In the rows, 128 means zero.
Each row has a class, written as a number after it; each block has new classes, again numbered from 0 up.
[114 167 122  87 113 141 150  80 153 148 141 114 146 133 116 111 154 129
  87 139  77 129 136 107 126 133 136 133 112 145 165 122 124 165] | 8
[150 118 104 142 120 158 135 240 139 140 183 160 167 104 143 107 154 147
 146 158 141 117 187 153 150 138 160 105 119 146 133 121 131 133] | 10
[128 113 130 128 176 131  86 170  77  60 113 107 132 160  93 165 114 165
 153 143 117 144  55 145 105 132 116 154 139 150 144 128 148 146] | 6
[154 117 135 128 103 136 110 153 136  99 124 115 156 113 141 142 151 114
 169 153 139 115 137  79 127 134 107 127 130 115 145 136 134 164] | 10
[163  65 113 145  92 132 159 152  96 123 143 132 171  82 140  73 108 103
 128 141 148 102 102  90 118  85 142 141 103 173 110  82 120 127] | 4
[144 124 131 129 126 166 130 199 132 161 102 136 134 121 141 111 142 128
 128 141 168 134 108  98 148 113 162  94 137  98 113 150 118 144] | 10
[ 81 124 121 158 137 180 122  71 122  89 160 133 165  88 105 165 107 107
 144 160 154 147 163 134 123 121 104 180  94 106 155 127 129 134] | 9
[140 150 156 138 195 116  95 126 116 138 103 174 146 150 110 159 168 157
 128 133 150 163 177 154 107 104  86 102 130 127 124 153 119 155] | 7
[118 167 144 146 159 199 132 128 130 120 133 126 120 169 139 166 106 141
 159 138 106 120 104 110 138 173 146 112 144 110 129 163 139 186] | 10
[137 118 148 111  94 138 208 113 126 107 169 129 136 102 146 138  82 151
 122 122 132 147 184 150 108 107 233 131 122 143 144 111 113 160] | 0
[119 100 155 142 169 195 137  87 154 106 166 119 160 105 128 145 135 172
 110 161 138 127 176 156 137 149 102 117 114 104 127 112 126 142] | 4
[112 141 140 157 128 167  96 111 114 116 102 105  98 144  97 166 100 164
 156 135 147 156  80  88 108 156 116  99 142  96 125 174 146 162] | 10
[168 122  90 153 118 115 151 136 135 169 162 155 154 135 116  75 114 130
 139 103 133  98  99 131 135 122 179 114 117 136 149 106 146 143] | 8
[ 87 139 116 162 141 139 117  66 124 108 141 103 164 148 107 185 105 143
 123 144 108 129 101 145 121 152 144 145 118 101 158 145 139 166] | 10
[114 110 109 104 141 127 102 135 102 130 106 138 133 112 133 159 122  99
 153 163 148 140 109  91  97 133  89 129 128 132 124 110 153 142] | 6
[167 139 108 165  91 148 101 104 138 127 134 127 152 101 102 148 124 132
 141 128 147 152 162  70 126 103 104 156  97 147 133 121 135 175] | 8
[121 139 149 112 166 197 118  55 163  92 165 126 144 132 164 185 126 126
 139 170  77 142 112 165 140 159  67 153 103 151 137  88 121 160] | 2
[ 91 117 134 178 146 156 103  55  97 119 121  86 131 114 109 201  66 132
 135 156 140 147  89 100 101 131 127 152 123 110 124 135 130 134] | 4
[136 104 153 123 156 135 155  98 138 117 181 111 196 129 135 131 126 110
 147 140 156 117 160 123 109 118 132 148 117 121 177 111 125 150] | 5
[116 164 145 123  82 130 142 123 108 176 110 132 120  99 122 147 104  69
 149 127 118 126 124 118 114 116 137 136 126 109 132 145  98 153] | 0
[100 126  75 145  87 156  88 109 142 117 128 124 147 156  98 140 155 141
 126 114 128 139 140  98 172 148  51 143 124 104  98 166 159 119] | 9
[137 134 115 202 163 143 109  94 121 134 124 172 137 161 120 122 160 120
 103 101 167 143 119 127 129 117  66 154 108  97 114 119 112 119] | 10
[135 106 134 101 144 156 116  69 140  62  73 145  96 116 103 115 120 136
 102 141 152 159 126 115 148  98 113 146  93 137 115 139 119 120] | 1
[145 153 125  98 147 166 115 134 146 122  99 143 153 108 153 162 171 116
 146 178 126 143  81 116 113 137 107 109 126 100 145 117 134 207] | 8
[137 103 129 132  88 124 136 134  99 135 111 140 137  98 130 105 152 108
 136 123 142 121 130  86 101 107 101 105 138 120 111 113 129 120] | 9
[ 96 121 167 110 172 152 111 160 106 168 155 100 149 114 127 162 105 172
 162 164 162 142 139 138 111 173 155  67 179 107 134 172 147 134] | 4
[126  99 126 130 142 122 144 162 107  94 104 127 127 118  57 148 137 130
 101 133 149 117 147 139  91  91  90 122 118 122 121 142 118 107] | 5
[139 100  96 123 118 170 156   4 130 112 126 184 122 133 120 141  72 117
 121 116 142 164 126 110 130  92 172 156  94 151  99  96 120 135] | 5
[119 111  98  95  82 120  65  76 127 125  71 117 147 110  78 166 122 135
 138 136 136 158 136  70 129 114  95 140 117 114 124 141 154 157] | 6
[104 137 108 191 130 211  83  89 128 164 205 131 189 134 141 146 136 136
 109 128 129 170 141 132 163 167  80 185  93 125 121 106 124 144] | 10
[139 160 134 130 118 147  85 162 126 122 128 122 156 149 130 179 130 154
 162 121 125 156 143 142 154 142 132 131 144 119 113 170 136 182] | 0
[ 99 105  94 134 141  95  68 158  87  96 120 112 160 164 102 152 157 182
 139 103 139 151 147 105 116 158 115 107 158 107 108 175 166  90] | 5
[113 151 113 135 136 180 158 150 147 134 145 139 161  89 129 122 159 118
  75 156  89 108 140 170 141 130 128 134  83 125 133  98 112 170] | 8
[160 119 132 127 111  93 129  58 169 147 124 116 124 145 138 140 123 105
 121 138 104 108 119 128 154  90  85 127 113 170 121 102 108 112] | 2
[154  99 150  98 121 116 109  51 125 117 145 135 156 124 124 171 137  84
 149 160  97 112  53 171 118 145  77 152 133 136 156  87 110 160] | 10
[128 136 103 164 152 162 156 114 126  73 172 145 175 146 108 136 130 167
 138 134 122 116 203 125 103 152  80 139  95 158 156 138 164 176] | 1
[122 105 103 175 196 173 115 132 116  47 106 150 138 149  98 187 113 154
 116 152 130 113  75 179 130 135 127 132 112 101 111 134 141 154] | 10
[102 149 124 148 170 164 125  37 118 154 114 131 139 125 107 150  97 106
  99 137 124 172 134  92 102 111 164 173 105 100 167 109 110 129] | 3
[120 132 103 172 126 158 168  75 143 104 141 121 148 146 139 134 137 106
 117 155 110 108 121 131 145 125  65 168  82 138 149 122 114 141] | 1
[123  99 118 143 147 149 166 139 132  86 137 163 114 110 131 112 113 146
 141 126 123 118 129 174 120 141 173 113  96  93 135 113 137 128] | 7
[112 130 132 158 134 185  92 190 103 149 167 131 158 111 130 134 143 129
 132 141 110 113 166 137 160 172 101 124 128 139 101 142 123 121] | 10
[ 97 153 130 152 118 137  92 158  99 143 116 104 137 120 135 173 130 121
 150 126  98 126 137 103 119 153  71 118 135 134 101 155 133 121] | 2
[135  97 150 138  95  86 122 146 106 118 144  85 158 101 127 152 133 127
 157 145 144 141 137 108  91 119  94 132 122 135 151 133 132 148] | 7
[177  79 146 155 178 139 127  45 135 120 154 164 131 118 133 122  99 142
 159 135 156 118 119 133 104 124 151 118 126 110 144  70 132 115] | 4
[ 96 102 134 128  92 122 148  68 101 102  91 132 103 115 123 147 127 170
 158 123 154 145 193  94 121 139 106  83 151 110 101 167 136 118] | 6
[136  92 132 137 137 148 128 110  97 126 149 139 177 111 141 100 118 101
 174 135 156 138 132 114 148 133 128 155 135 129 146 131 117 111] | 3
[170 114  95 157 134 153 121  73 169  79 127 134 115 113 110 124 117 152
 159 176 140 130  85  97 108 114 124 116  87 122 168  92 152 157] | 8
[132 122 140 100  76 186 142 100 136 144 159 110 169 106 135 102 107 123
 155 140 100 113 126 117 161 165 111 122 109 159 134 138 139 189] | 1
[140 114 101 163 138 155 108 156 118 109 147 162 170 126 120 123 133 153
  97 131 146 153 161 148 162  99 152 152 100 166 100 121 117 133] | 10
[133  92 144 116 122 134 162 153 120 120 122 115 120  95 117 126  75 111
 145 149 121 104  87 146 123 111 192 115 108 126 139 126 126 147] | 7
[126 135 149 101 152 160  67  92 129  99  96 127 167 129 126 116 157 142
 143 144 105 128 125  88 133 129 124 105 133 116 133 133 147 163] | 9
[131 138 142 150 140 138 120 145 107 127 129 121 184 150 162 155 167 144
 143 133 123 154 147 114 130 124 103 132 129 131 125 150 121 173] | 7
[167  92 144 146 155 153 158  71 133  79 117 130  87 126  82 206  58 119
 149 148 127 112 128 121  99 101 124 145 106 132 135 118 128 152] | 7
[111 140 133 122 157 154 102  76 124 132 158 151 168 121 161 168 121  90
 149 164 142 159 127 148 130 139  99 161 113 130 133 116 121 155] | 0
[136 123 141  99 100 136 135  53 147 154 103 151 125 108 114  91 146 132
 109 148 125 148 125 157 158 101 113 112 104 142 136 128  91 123] | 1
[140  64 124  88 106 171 165 181 108  98 159 130 194  94 115 108 128  92
 117 128 158  98 129 106 119 122  82 144 124 145 108 112 157 166] | 9
[183 104 104 218 152 166  98 119 120 118 143 159 132 144 112 138 138 163
 136 135 135 135  79 133 105 122  96 126 105 119 128  74 127 131] | 10
[115 120  74 139 128 144 140 109 139  92  93 135 157 126  72 153 147 145
 108 148 131 107 130 133 151 111 112 124 109 100 132 168 136 139] | 8
[121 119 102 158 170  56 101 171 111 130  82  96 146 175  97 170 144 129
 138 131 161 131  74 142 126 121 124 126 167  66 156 179 138 100] | 3
[145  95 134 184 154 178 130 129 141  96 162 105 169 145 160 111 147 115
 116 162 128  96  75 139 171 130  80 154  97 133 126  98 110 138] | 10
[152  77 132  79  98 135 134 125 101 110  77 142 142  95 117 118 119 117
 157 153 169 137 112  78 120  88 104 110 132 153 108 129 133 160] | 6
[137 145 132 172 153 153 104 167 109  86  82 120 151 150 131 142 191 186
 137 125 122 133 156 107 127 140  87 101 132  94 124 169 132 146] | 1
[135 122  94 109 135 127 135 160 151 132 136 163 126 119 132 137 133  98
 127 139 147 141 108 138 106 117  78 138 103 135 128  98 141 122] | 2
[124  94 119 119 107 112 139 120  96  64  95 129 131  87 101 121 101  90
 157 142 149 121  84  97  76 102 103 160  95 127 153  99 144 163] | 6
[111 191 161 127 148 202 146  97 175 145 118 135 141 139 139 157 145 138
  96 145 113 163 153 162 159 104  76 131  97 139 117 144  91 188] | 2
[132 120 145 150 186  96  90 126 122 124 115 146 114 126  73 136 122 123
 117 146 150 151  72 200 103  93  96 144  92 122 153 115 114 121] | 7
[137  92 113 111 117 138  99  63 135 144  91 133 110 123 139 130 153 103
 145 159 132 151  96  89 147 145  65 117 142  98 116 122 119  84] | 3
[158 112 119 165 122 150 158  95 151  58 132 148 131  88 124 124 118 129
 122 122 134 103 147 130 117 124 118 135  79 122 120  88 144 188] | 8
[128  96 152 128 110 207 175 182 109  83 132 115 158  94 107 111  94 124
 138 136 149  89 131 103 135 135 128 110 118 135 108 161 136 193] | 10
[147  97 141 148 176 173 104 130  98 127 160 145 176 118  98 137 121  95
 116 156 157 122 118 132 133 107  75 169 110 166 127 113 109 125] | 10
[136 125 135  97 179 188 107  78 160  78 101 128 120 130  79 192  98 113
 118 173 111 145  83 158 131 137  78 157 108 122 137 120 135 188] | 3
[150 139 129 133 192 214 120 152 109 136 131 175 174 135  50 171 122 137
 107 144 104 136 133 174 120  98  93 157  94 151 134 132 114 184] | 7

A new block, with new classes numbered from 0.
[151 168 114  99 161 113 133 147 133 121 124  96 116 199 133 119  68  88
 111 128 114 112 116 150 125 143 114 172 134 138 138 143  97 128] | 3
[125 112 115 115 150 105 167 150 145 128 144 111 133 187 136 119  95  96
 112 111 144 138 103 136 129 148 108 157 135 139 143 136  94 134] | 0
[149 150 172 152 150 118 142 127 143 101 116 134 141 140 111 133  95 111
 109 136 121  94 129 124 154 127 166 169 117 112 129 128 161 109] | 4
[136 150 139 129 120 123 138 120 138 149 134 104 136 146 127 127 100 115
 123 146 116 101 154 123 130 131 123 113 138 115 146 124 114 147] | 8
[122 233 142 141 132 115 131 119 136  64 102 137 171 121 127 167 162 127
 118 109 105  79 122 135 148 115 153 144 152 172 118 115 180 156] | 5
[136 132 148 144 170 124 131 155 134  71 132 152 127 150 133 108 108 123
 116 125 130 129 105 137 119 141 133 209 113 136 131 174 127  91] | 4
[128  35 176 130  97 160  75 159 121 189 150 111  72  95 100  98 137 145
 144 164 140 156 187 104  88 112 191 138  82  41 105 150 129  92] | 4
[107  87 159 166 159 106 165 193 128 116 148 136  98 138 118 100  92 116
 126 141 124 115  97 151  98 155 126 159 118  84 130 190 113  96] | 4
[156  74 170 146 104 135 140 109 140 190 141 118 109 107 111 121 111 127
 121 159 120 119 172 136 134 134 143  82 106  67 134 125 133 114] | 8
[144  54 106 112 131 176  89 138 118 140 132 143 101 144 143  85 136 157
 135 139 155 193 119 129  94 151 133 172 102 121 105 158 115  85] | 7
[117  77 110 114 148 112 172 166 154 156 146 117 107 156 147 127  73  99
 121 137 141 120 130 145 101 145 141 174 130  97 146 158  91 110] | 0
[161 166 140 122 111 177  84  98 120 140  99 126 147 101  99 128 168 160
 151 139 110 100 143 120 123 104 181 148 122 128 106  76 159 114] | 10
[141 140 160 146 170 113 139 193  77  44 137 180 120 163  89 106 114 119
  93 103 151 128  69 141 129 160 123 232 137 131 134 175 135  79] | 2
[135 148 123 138 181 124 179 166  94  42 136 158 150 224 138 105 132  84
  91  82 144 134  42 146 153 163 106 252 176 186 138 147 114 150] | 0
[124 101 140 144 131 160 117 143 117 126 133 133 120 105 112  96 172 171
 141 121 124 148  97 131 116 135 137 149 127 123 100 133 129 109] | 10
[120 145 158 150 135  91 151 157 116  84 142 128 125 134 112 131 125 109
 119 105 141 119 120 136 149 135 127 127 122 113 128 155 147 125] | 5
[148  78 109 106 130 122 155 116 146 179 134  95 110 138 150 110  86 106
 134 146 129 147 144 177 122 141 101  99 106 102 134 153 109 102] | 3
[110  82 117 128  88 130 142 137  94 189 127 125 126  96 129 110 124 135
 171 160 136 126 159 150 104 126 115  63 122  86 123 129 137 123] | 7
[140  76 144 140 138 145 127 151  93 116 136 144 105 173 121  90 116 117
 106 134 158 159  98 123 126 164 139 181 132  97 120 146 123 112] | 7
[127 161 148 133 128 130 116 104 144  89 123 127 156 132 105 142 166 146
 114 115 139 124 141 103 144 119 143 112 123 141 119 122 140 133] | 9
[109 120 157 131 123  93 168 148 107 139 142 110 127 102 123 121  97 124
 143 142 126 112 147 142 146 133  98  81 124  93 131 114 133 132] | 10
[170 155 133 115 121 151  92 136  98 115 120 131 118 161  91 116 144 134
 128 142 114 109 135 131 101  99 174 191 125 118 107 137 143  97] | 3
[170 138  82  85 168 175  69 134 157 135 121  90 116 243 159 105  86  76
  92 108 124 167  92 115 124 161 125 243 140 183 129 110  76 130] | 5
[132  87 113 114 108 140 152  88 146 196 121 118 158 108 153 126 150 127
 147 130 122 142 147 159 140 119 114  82 127 153 126  91 138 141] | 0
[137 130 177 132  98 127 120 101 136 141 127 117 134  57  94 147 156 158
 142 140 130 107 173 120 145 100 164  69 101  72 107  90 167 125] | 10
[ 99  76 110 127 131 145 134 128 119 119 138 147 137 108 165 102 178 172
 143 124 139 185 139 147 118 140  80  98 116 164 117 166 123 114] | 9
[160 136 157 125 130 107 153 120 129 129 122 119 123 138 110 130  99 112
 117 143 119 107 139 162 139 128 140 124 116 104 127 137 150 105] | 3
[102 130 118 124 114  96 166 123 142 154 118 132 160  45 142 146 121 140
 156 135 132 114 152 164 135 130  74  33 119 143 142 133 153 116] | 2
[146 148 110 113 165 145 136 103 149 113 113 114 154 170 157 118 106 119
 108 112 125 147  96 133 162 155  98 165 136 172 127 101 119 133] | 10
[104  35 152 126  88 162 112 154 113 167 144 141  92  85 117 110 184 176
 151 146 159 162 182 117  87 123 157 116 117  73 127 162 116  94] | 9
[103 120 135 124  78 109 148  99 137 172 118 119 153  31 137 146 139 166
 175 156 129 111 191 146 133 109 127  10 118  96 122 107 162 140] | 7
[126 114 102 146 157 132 138 162 127 118 152 137 125 158 126 102 107 133
 126 119 133 149  73 138 117 144 126 179 143 142 134 164  99 104] | 6
[ 85 121 120 134 149  96 174 133 130  81 144 132 158 151 153 122 148 135
 119 100 158 166 112 135 150 147  45  72 129 167 134 170 120 143] | 9
[139 167 117 132 131 169  93 137  78  73 112 153 145 176 119 105 170 139
 123 128 139 133  93 111 108 134 160 210 156 148 106 127 139 139] | 7
[108  94 184 156 112 102 147 157 157 180 140 117 101  47  99 135 101 138
 165 168 106  79 174 153  95 113 160  60  91  51 126 151 145 104] | 4
[135 107 139 127 144  71 200 146 132 130 144 107 115 147 136 120  57  87
 120 141 127 120 128 182 145 152  78  93 114 100 139 167 128 112] | 3
[124 165  92 110 158 113 151 146 139 139 110 114 151 162 143 133  73  93
 122 124 129 109 102 152 123 157  81 127 141 166 156 129 108 129] | 2
[137 138 142 127 132 137 127 111 125 135 109 134 149 114 123 137 141 130
 110 120 137 131 124 137 149 139 127 111 135 136 133 104 149 129] | 2
[ 86  98 130 146  99 115 156 150 111 142 141 131 129  72 148 121 180 157
 164 125 121 145 141 164 114 122 101  62 133 128 120 152 147 136] | 5
[107  82 146 145 117 100 151 144 119 144 144 151 125  99 122 109 122 147
 155 137 134 142 137 151 106 128 122 126  97 121 132 179 137  87] | 1
[115 118 113 125 157 100 156 149 131 119 134 141 138 172 150 107  82 120
 133 119 130 147 100 155 115 148  98 182 121 166 146 175 105 103] | 1
[149 181 117 106 154 152  84  96 181 100 107 119 154 192 129 143 129 111
  98  97 144 139 102  95 136 137 157 222 129 182 134 127 111 136] | 1
[140  98 116 125 162 141 136 150 112  95 131 151 128 159 147  88 127 145
 120 110 137 172  85 144 131 155  88 193 120 158 115 152 118  87] | 10
[137 174 121 116 146  95 173 109 152 135 103 115 174 130 137 157  69  92
 109 122 129  97 126 153 173 150  88  91 141 154 155  96 143 135] | 2
[143  22 162 170 126 165 117 177  81 121 171 164  67 152  96  65 168 152
 110 135 156 176 108 122  82 153 148 199 106  59 118 213 104  71] | 8
[159 162 159 146 133 111 141 107 151 138 125 121 140 109 108 155  73  98
 114 154 120  76 144 124 161 124 189 128 133  96 146  88 150 132] | 6
[146  89 166 139 128 118 135 130 134 163 138 132 113 156 102 121  83  98
 114 146 128 120 129 129 126 141 155 167 117  98 137 128 126 105] | 1
[137 166 113 114 149 144 133  81 146  93 104 132 185 159 154 132 151 134
 113 104 133 145 119 136 170 138  93 124 144 201 129 105 136 141] | 9
[146  55 152 138 131 119 141 167 115 188 142 123  86 140 100 113  65  96
 102 153 136 135 135 141 113 162 132 133 106  67 140 136 118  87] | 2
[175 131 186 159 155 132 124 170 117  79 141 161  91 170  80 112  94 121
  89 136 121  93 115 123 112 150 184 236 117  83 129 171 127  81] | 8
[105 139 115 139 130 132 135 159  68 119 120 155 150 133 122 104 169 138
 137 108 139 141  94 147 117 136  84 130 150 164 135 146 134 127] | 2
[126 165 136 106 131 142  98 105 158 149 112  94 137 134 125 149 110 123
 126 149 117  98 173 110 127 122 161 104 123 128 127  99 124 146] | 9
[114 151 114 133 119 152 118 113 111  90 132 153 167 103 142 127 198 164
 139 103 154 153 114 123 146 104 142 155 167 154 131 132 137 145] | 6
[157 133 138 120 134 136 120 139 132 142 118 114 121 134 106 120  89 116
 131 149 119  95 130 128 118 133 154 162 118  96 119 102 125 101] | 10
[ 99 196 128 162 124 108 159 133  73  80 133 164 184 116 123 125 168 138
 149 121 123 106  94 140 149 103 101 115 178 181 134 128 167 157] | 6
[112  92 184 171 144 129 134 171  68  54 149 183 118 121 109  84 182 151
 129 115 153 152  98 138 121 127 134 189 120 101 115 195 152  87] | 4
[133  94 163 143 144 113 127 156 168 154 145 104  92 144 106 125  65  95
 111 148 130 116 143 117 111 141 151 146  91  68 137 158 109  98] | 4
[124  91 101 138 109 153 115 144 104 160 149 132 123 125 125 103 143 130
 145 145 137 157 124 132 102 122 139 150 133 118 123 145 120 116] | 6
[ 87 115 123 113  96 138 126  89 127 161 120 114 166  68 159 127 197 172
 165 125 131 157 181 138 146 111  83   9 127 162 118 107 141 163] | 9
[163 166 178 129 108 143  98 107 148 112 114 117 132  74  78 154 146 159
 128 139 119  91 168 104 141 106 212 137 100  82 101  84 170 114] | 10
[138 106 173 157 103 135 111 164 108 132 137 138  94  89  89 124 153 139
 138 142 113 108 148 134 105 120 194 149 113  80 103 140 163  99] | 5
[153 142 116 124 150 149 120 166  80  87 130 141 113 199 110  90 144 121
 119 117 128 137  82 145 105 133 127 226 144 143 118 176 118  97] | 3
[180 206  93  94 148 164  89 103 122  99  98 120 156 198 124 117 137 124
 122 120 110 115 101 139 122 114 139 210 146 186 122 118 124 111] | 3
[ 98 107 147 137 150 115 153 187  89  85 143 157 118 143 118 112 134 126
 109 110 174 140  87 133 115 155 110 174 158 107 149 182 114 110] | 2
[ 95  70 137 150 135 152 130 164  97 105 142 154 124 135 144  83 182 151
 135 114 156 172 103 128 109 129 122 185 142 116 124 189 119 109] | 4
[131 165 116  96 135 125 115  95 180 183 112  75 157 131 156 141  69 105
 147 140 101 112 173 137 148 115 107  89 115 154 143  88 119 150] | 4
[ 90 131 182 173 137  92 178 172  57  29 145 189 145  84 111  97 191 182
 143 111 145 130  88 144 140 127  95 134 137 134 108 175 178 103] | 10
[138 143 122 108 139 193  69 118 107 107 118 123 138 167 133  97 190 153
 118 101 136 171  95 107 128 130 140 212 151 163 104 104 111 143] | 10
[144  98 149 136 143 147  96 173 106 100 144 138  95 169  85 109 133 127
  83 114 163 166 103  92 111 153 163 213 113 100 122 160 118  92] | 2
[140  69 132 121 122 161 108 123 140 153 134 112 110 125 128 104 155 154
 126 123 151 179 129 114 123 140 130 132 101 105 111 125 115 109] | 10
